Each row comes from the steps of one walk. Every step used is in the known rows, and no mark comes twice. Write the walk behind each row, first mark first.
Each row is shifted at random along 6 fixed directions that mean nothing.
Known rows
notef -> pari -> pori -> kigu -> nunor -> luno: [ -13  -26   41 -161 -161  280   46   51   82  163 -109  179  -67   70
   25  -87   27  142   -8  -65   75  124  138 -340   60  308  208    2
   -6  289  -56  -78  166   66 -141   67 -105  101  114  184   -6  245
  -95]
nunor -> kigu -> pari -> pori -> vabob: [ -11   30   43  -29 -245   31  -53   26  171 -119  -34 -102    8  103
 -184 -128   54  -57   30   66   49 -262  175  -45  118 -124  -13    8
  -57  -47   79  100 -180  118  -24   78  120  -90   41 -137  -24    1
  -64]
furo -> kigu -> pori -> vabob: [  59   74  115 -137 -144  106   -6 -106  151   40  -27  -70   67  163
 -158    0   40   42   18  -13  116   22   -6 -104  129   35  109  140
  172   96   -5   93 -146  182   50   36  151  -94   33   -3  -98   57
 -146]
nunor -> pori -> notef -> pari -> kigu -> luno -> furo: [-117  127  -17 -231 -210   96    1  334   68  -29  109  139 -220  264
   77  -20 -252   13 -181  -64   87  -38  208  -62   27   87  -14  -40
 -178  231 -172  -98  175  359  287   16    8   36  176 -132   31  354
 -135]
furo -> kigu -> pori -> vabob -> luno -> pari: [ 153 -120  203 -290 -120  189  -20 -109  121  279   18  177 -120    7
   43  -33 -194  204    3  117   51   59  141  -74  192  141 -158  -49
  -22  114  -36   11   35  247   51 -106  -38  -10  232  120  151   44
   50]
vabob -> furo -> kigu -> notef: [  28  -16  174 -155 -176   -8   16  -65  -55  141   26   66  -37 -126
   16  123  -23  149  -62  -92   52  229   84  110  147  106  -95  -74
  183   33  -24   56   95  145  147  -88  -54   23  169  106   90  135
  -43]
nunor -> luno -> kigu -> notef -> furo -> vabob -> pori -> pari: [ -85  127   11 -157 -192  119   10   91  -47  -29   28  102  -49  299
   -1    0  -96   42 -129   19  166   28   82  -22   54  126  172   48
  168  172 -146   42   52  255  133  -23  110  101  107  -64  109  237
 -151]
notef -> vabob -> furo -> luno -> pari: [ 238 -210  237  -60   50    8  -35  -83 -120  208  -20  178 -153 -187
   59   19 -110  275   95 -191 -119  126  -77    1  111  145 -138 -110
   37   54  -27   52   78 -230  -21  -73  -17  -95   72   81   88 -206
  362]
pari -> vabob -> furo -> luno: [ -67  144 -160   70  -49 -140  -68  415  -56 -338 -136  -26   53  146
  -11 -126  149 -187  -53   -9  -84  -93   63  -38  -48 -274  229    8
  151   -7 -177  -23  -73 -181  206  160  169  -70   -1 -240 -160  -36
   83]
notef -> furo -> luno -> pari -> kigu: [ 214 -141  155 -354 -110  110  -96  228  -50  119 -133   45  -86 -201
  226  -39 -124  357    0 -121  -44   74  260 -106    4  183  -42 -106
  -14  176 -133   32  359 -167  115  -52   52  -32  255  171   24  200
   50]
kigu -> pari -> pori -> vabob: [ -92  113   94   57  130   57   23 -222  140   99  -59   15  166  203
 -318  -34  231  111  -52 -389 -104  102 -375 -327  -96  139  425  279
   76  462 -119    0 -100  -53 -199  266   77  -65 -241   47 -192   37
  121]
furo -> luno -> pari -> pori -> notef -> vabob: [ 182 -173  327   39    6  -72  -14 -479  -54  167   33  -90  109  -69
 -292   58  229  222  251 -570    7  -61 -488 -164   87  148  208  120
  211  119  197  243 -205 -520 -410   50  145 -207 -216   -9 -202 -480
  342]
pori -> kigu -> pari -> nunor -> luno -> furo -> vabob: [ 154  -59  220  267 -180   34  -70 -150  -62  -70   -3  193 -133 -188
  -69   -9  -41   36  -41 -107 -100   14  -46 -165  178   93  -90   56
   26  -53  135   48  -78 -106 -167  113   43 -186  -16  -11    5 -253
  245]
furo -> kigu -> pari -> nunor -> pori: [ 105 -198  146 -195 -233  154  -69 -109  209  167 -124   18   39 -189
    3   -7  174  205  146    3  118  -84  194 -194  270  177   35   22
  -34  -55  188   75   66 -178 -325  -75  -12    7   69  115  -33   -3
  -98]
nunor -> luno -> pori -> notef -> pari -> vabob: [  52   52  -93 -150 -186  166  -31  299  -59  -82 -153   85  -79   99
   11 -201 -216   59 -104  -82  174   31  357 -189 -117   79  106  -47
  -35  373 -206  -24  258   58  112   13  -19  -68  205  -57   98  214
   -4]
furo -> kigu -> pari -> nunor -> luno -> pori -> notef -> vabob: [ 130  -11  -75  109 -409  162  -44  151  -75  -73  -53  288 -136   30
    9 -170 -203 -158  178   76  272  -73  299  -95  317   42  132  -62
   43  -46  146 -101    6   11 -126   74  -31  123  112 -194  151  -34
 -229]
vabob -> furo -> kigu -> pari -> pori: [-138  -51  322 -284    2  -32    3 -259  206  157   92 -168   54   18
 -121  228  253  274 -152  -55 -165  -44 -218   -8   24  111  -82   87
   60  137  -19  236  -89   96   38  -68  164 -135  -39  101  -85   38
  113]
vabob -> furo -> luno -> kigu -> pori -> notef: [  24  117   22  112 -280    5  -84  214 -305   13  -32  244  -10   59
   75  -60 -210  122   22 -379   14  280  -84 -171   38  139  171  -96
  169  300 -124 -150  241 -115   77  256 -162  116   27    7  -96   40
  134]
vabob -> pori -> kigu -> pari: [-142   87  -26 -156 -272   92  -92  162   71 -116  -32 -189  103  245
  -14  -73   -3   -3 -132  375  135 -288  232   12  -55 -104  -25  -82
  -87  -66  -44   87   35  216  128    1  108   56   82 -100    7  198
 -121]
kigu -> vabob -> furo -> luno -> pari -> pori: [ -11  -18   21 -227  -43    2  -40  203   70   39  -19  149 -100   38
   21  -74 -133   99  -72   25 -110   62  108   41   42  -21  -96  -68
   38  186 -124  -25   19  137  221  -59   65  -71   99  -89   86   22
  160]
nunor -> luno -> kigu -> vabob -> pori: [  60  -64  -17   49 -365  -22  -42  209 -110  -87  -54  197 -194  -13
   68 -173 -144  -86  171   27   59  -58  255  -61  297  -33 -115 -186
   53 -194  178  -86  -99 -145  -74   -1  -90   43  129 -146   67 -202
   62]
pori -> vabob -> furo -> luno: [  59  -20  112  128   50 -148   18 -122   -5 -104   89   -5  -24  143
 -116   87  133 -110   22 -102 -108  -85 -227   21   87 -157   44   82
  157 -177   11   81 -303  -61   52   49  178 -168  -63 -129  -59 -269
  236]
pori -> vabob -> furo -> luno -> kigu: [ -16   23  204  -32   47  -92   20 -202    9   -3   63   49   29  175
  -52  161  158    6 -107 -183 -104    9 -276 -117   89   31  130  154
  186   34 -104   58 -123  -67   -8  111  145  -71  -15   46  -78  -88
  159]
nunor -> kigu -> pori -> pari: [   1   56   96 -195 -158  212  -88   21  145   34  -86 -116   96   98
  -16  -60  -56  240 -173   79   62  -30  170 -159 -120  185   50   24
  -80  268 -165  129  231  199   56   28   65  -34  125  175  -23  326
  -92]
pori -> pari -> vabob -> luno -> kigu: [ -85   36   20  -89   -6  -12   20   72   24  -53   83  244 -184  113
   61  -90 -169 -125 -116  154  -16 -108  137   -9   96 -105 -122  -59
 -151    1 -117 -103  -37  255  151   69  -52   78  161 -109  157   26
   31]
vabob -> furo -> kigu -> notef -> pari: [ -51   63  142  -28  -75  -22    8  -63  -48  143    3  -24   64   23
  -58  119   78  134  -80 -115   58  163 -156   13    6  127  274   53
  118  129  -82   80  135  -86   54   25  109   65    9   33  -78  182
  -51]
nunor -> pori -> kigu -> notef: [-149  283  -22  308 -270  -17  -71   68 -101 -186   70  -65  108  236
 -154  -51   16  -70 -122 -195  133  -42 -257 -125  -40   63  230   47
   49  140  -20   21   17   13  -66  222   11   94 -198 -103 -270   43
  -58]
kigu -> pori -> notef -> pari -> vabob: [  55  -49  157 -154  -46   86  106 -254   73  143  150   72 -215   60
 -248  -28 -162   19   71 -133   91   -8   57   62  144  -11 -185   51
  -43   53  139   64 -258  373  116 -118   20 -165   64 -183  131  -87
   28]
vabob -> furo -> luno -> pari -> pori: [ -55    1   -8 -296   14   65  -77  295    7  113 -134  127   36   -1
  156  -64  -39  287  -90 -153 -107  159   54 -152 -113  149  103  -92
    5  458 -278  -73  350 -102  103   56  -59   73   97  138   -7  212
  145]
nunor -> kigu -> vabob -> furo -> luno -> pari -> pori: [ -80    8  171 -150  -64  -59  -21  -11  124    2  106   92 -111   91
  -33   33   20   72 -105  -23 -195 -104  -97    2  143   22  -91   17
   -2   44  -13   67 -111   71   92  -23  145  -49   22  -60   -5  -64
  119]
vabob -> pori -> kigu -> nunor -> luno: [  16   71 -263  143 -452  196  -46  485 -185 -107 -214  348  -79   90
  183 -316 -145 -109  197   77  182   78  414 -253  223   51  197 -230
   38  -28   47 -313  184 -100  -97  193 -306  344  163   -5   52  127
 -178]
luno -> furo -> vabob -> pori -> kigu -> pari: [-130   68  217  -55   35  -27   44 -321   10  132  112  143    0  251
 -149  130   96   90   -3 -194 -102   15 -383 -115  170   99  143  209
   83   76   58  -17 -202   10  -84  129   87   68 -167  -18  -42  -80
   48]
furo -> vabob -> luno -> pori: [ -41  -37  -53  -21  -48  -97  -40  -66   -3 -134 -111 -133  207  229
  -77   27  318 -119   90   29   34 -237 -172  -71   39 -128  343  138
  281 -170   87  128 -245 -433 -238   -3  247  -29 -136 -136 -141 -248
   71]
kigu -> nunor -> luno -> furo -> vabob -> pori -> pari: [  -1  104   89  535 -170  -34  -83  -82 -161 -207  176   85 -129   65
 -123   16 -149  -29 -104   85 -127 -110 -299   74   37  -25 -209  -11
    8  -69  146  146 -209   17   -8   56  101 -160 -241 -209    4 -438
  414]
notef -> furo -> luno -> pari: [-123    0 -174 -214  194  -42   81   54  179   19   94   95   23  439
  120   76  148 -262  142  213   15 -237 -164   17  136 -101  533  272
   21 -186  -26 -140 -164  -82    4   -8  308  278  -24 -155    1  165
 -393]
luno -> furo -> kigu -> pari -> nunor -> pori: [ -48   60   25   19 -187  113  -40  148   55   74  105  372 -251  -47
  135   -9 -242   55  -19   10  -11   69   69  -65  289  168 -149  -18
 -204  116   63 -192  128  205    6   62 -137  171    1  -47   78   88
 -117]
pori -> notef -> pari -> nunor -> kigu: [ -76   99  111  -45 -199  142  -21 -143  135 -176   85 -257   40   65
 -139   70   65  -41 -318  261  193 -349  194   81  -71  -10 -118   47
 -115  -94   41  288   26  306   11 -135  216 -135   83  -97   50  134
 -143]
pari -> vabob -> luno -> pori: [  21  -18   39 -133  -34   58  -23   86  -80  -16 -166  104  -16    1
    3  -95   76  160  -89 -262  -87   89   37 -265  -60  119   62    2
  120  291 -127  -15   89 -213  -88   42  -77  -78   23   80  -47  -47
  271]
vabob -> furo -> luno -> kigu: [-166   81 -175 -275 -138  -55  -50  387   43 -180  -57   -1   64  273
  240   29   47 -206 -105  349   71 -168  249   74   56 -173  171  -37
   96 -118 -199  -67   93   55  244   21  159  180  206 -106   33  276
 -263]
notef -> pari -> kigu -> pori -> vabob -> luno: [  -1   10   25 -138 -221   35  -67   84  178 -188 -132 -326  113  254
 -192 -104  254 -115  -19  168  110 -389  157  -69  -10 -210  250   52
   84 -150   30  231 -250 -101  -13   15  361 -184   68 -224 -172   13
   -4]

Which walk is each row?
[  22   98 -116   74 -189  144    8  117   -1 -107  -40  207 -106  156
  -99 -107 -119 -164   27  -50  163   21  134  -75  139    7  237  118
  103  106   52  -59  -81  104  -15   46  104  -35   30 -245   68   23
 -120] => kigu -> pori -> notef -> pari -> nunor -> luno -> furo -> vabob
[  24  125  -67   14 -374  123  -98  284  -52 -142 -167    0   40   89
  -90 -263  -80  -24   -8  -66  238  -47  210 -136   15   60  232 -104
  103  242  -84   35  127  -55  -43  131   34   40  107  -89  -68  145
 -111] => nunor -> luno -> pari -> pori -> kigu -> notef -> vabob
[ 168   10  265  356  -72   15   72 -269 -151  143  108  458 -261 -154
 -130   32 -139   57   69 -532  -55  327 -320 -258  275  293  190  159
   56  155  149 -121  -31 -191 -234  175  -57  -58  -93  -17  -35 -246
  171] => pori -> notef -> pari -> nunor -> luno -> furo -> kigu -> vabob
[ -24   19  244 -319 -140   39   -1 -181   55  115  -58   -6   66   52
 -159   64  133  245  -65 -277   34   62   13 -140  108  108   84  140
  145  254  -46  102   23   -1    5   22   60  -90   80   54   -7   89
   19] => luno -> furo -> kigu -> pari -> vabob -> pori -> notef
[ -44  170   55  160 -230  220  -32  205 -128 -104    8  355 -273  111
   15 -136 -206   46 -186  -96  -36   68   66 -231  109  226  -72  -67
  -83  267  -83 -139  100  212    8  177 -126   61  -10  -62   64   66
  115] => notef -> vabob -> pori -> kigu -> pari -> nunor -> luno -> furo
[ 132  -31  179  -90  -87    1   19  -21  -96  133  -63  195  -81  -32
  -89   -1  -68  144   63 -445    7  224  -19 -177  101  121  233   80
  128  204  -45  -44   72 -162   27  126   45 -104   97  -23  -41   32
   89] => pori -> notef -> pari -> kigu -> luno -> furo -> vabob
[  39   64 -150  -95 -328   94  -74  365 -184   66 -227  352   15  -17
   49 -330 -213   24  171 -158  221  207  297 -133  157    9  255 -205
  133  241  -75 -244  223  -91  -21  185 -233  278  187  -60   64  135
  -97] => furo -> vabob -> luno -> pari -> pori -> kigu -> notef
[   6   26    3 -299 -118   -7   35  180    9  -29  -70  104  -80  139
   38  -37   -9  -86   -4    8  157  -47  250  -12  134 -114  193   27
   70  -12 -118  -39   23    4  165   -7  107   22  258 -148   55  161
 -159] => pori -> notef -> pari -> vabob -> luno -> furo -> kigu
[ -85  118  -13   33 -111  144   41   88  -54  -32  271  384 -306  292
  133   39 -311 -129  -92  153  -25  -64  -72  -51  169  109  -43   77
 -121    7   27 -214  -54  454  174   77   45  198  -60 -176  127   98
 -161] => notef -> furo -> luno -> pori -> kigu -> pari -> nunor
[  -7  -24  -53 -456  -94  236    0  219  283   44 -288   96   89  128
   64  -60  203   32 -119  249  153   -9  428 -152  146   82  351  101
  165   91 -206  -22  168   30   17  -90  158   78  294   74   78  416
 -314] => notef -> vabob -> furo -> kigu -> luno -> pari -> nunor
[  95  -85  190   37 -176 -110  -54   63  -55  -19 -116  -39  -46  -41
  -89  -21  115  177   83 -257  -90  -11 -119 -211   68   22  166   33
  123   11   65  119  -47 -525  -57   56  178 -214  -41  -87 -245 -231
  312] => notef -> pari -> vabob -> furo -> kigu -> luno -> pori
[ -84   27   51  -51 -217   61 -104   34   46 -153  -40  -45  111  166
   25   53  124    1 -198  184   -8 -206   30 -134  -19   12  127   71
   64  -12  -33   85   47  -30  -27   67  198  -21  -11  -30  -42   66
   47] => vabob -> furo -> luno -> pori -> kigu -> pari -> nunor
[  -7 -144   57 -464  -10   37  118  -59   62  216   40  239 -190  130
   20   62  -32    7   65  -77   53   97  165   37  218   60   61   52
  133   80  -20  -56  -83  164  151 -178   61   39  199  -71  248  126
  -64] => kigu -> notef -> pari -> vabob -> furo -> luno -> pori
[ 278 -112   13 -278 -189  158  -24  179  -77  119 -155  202 -120  -37
    2 -205 -222  195  219 -292  121  166  313 -130  133   73  107   -7
  136  206  -32  -80  107  -35   99  -32  -27  -67  232  -41   80   72
    7] => kigu -> pori -> notef -> furo -> luno -> pari -> vabob
[  17   73  124  209 -392  -47 -107   13 -123 -261    3  -68   25   16
 -144   12  101   17 -133 -160   23 -136  -30  -47  109  -44 -122  -19
  201  -40   69  200  -90 -109  -38   49   54 -200  -46 -139 -152 -279
  298] => pari -> vabob -> furo -> luno -> kigu -> nunor -> pori -> notef
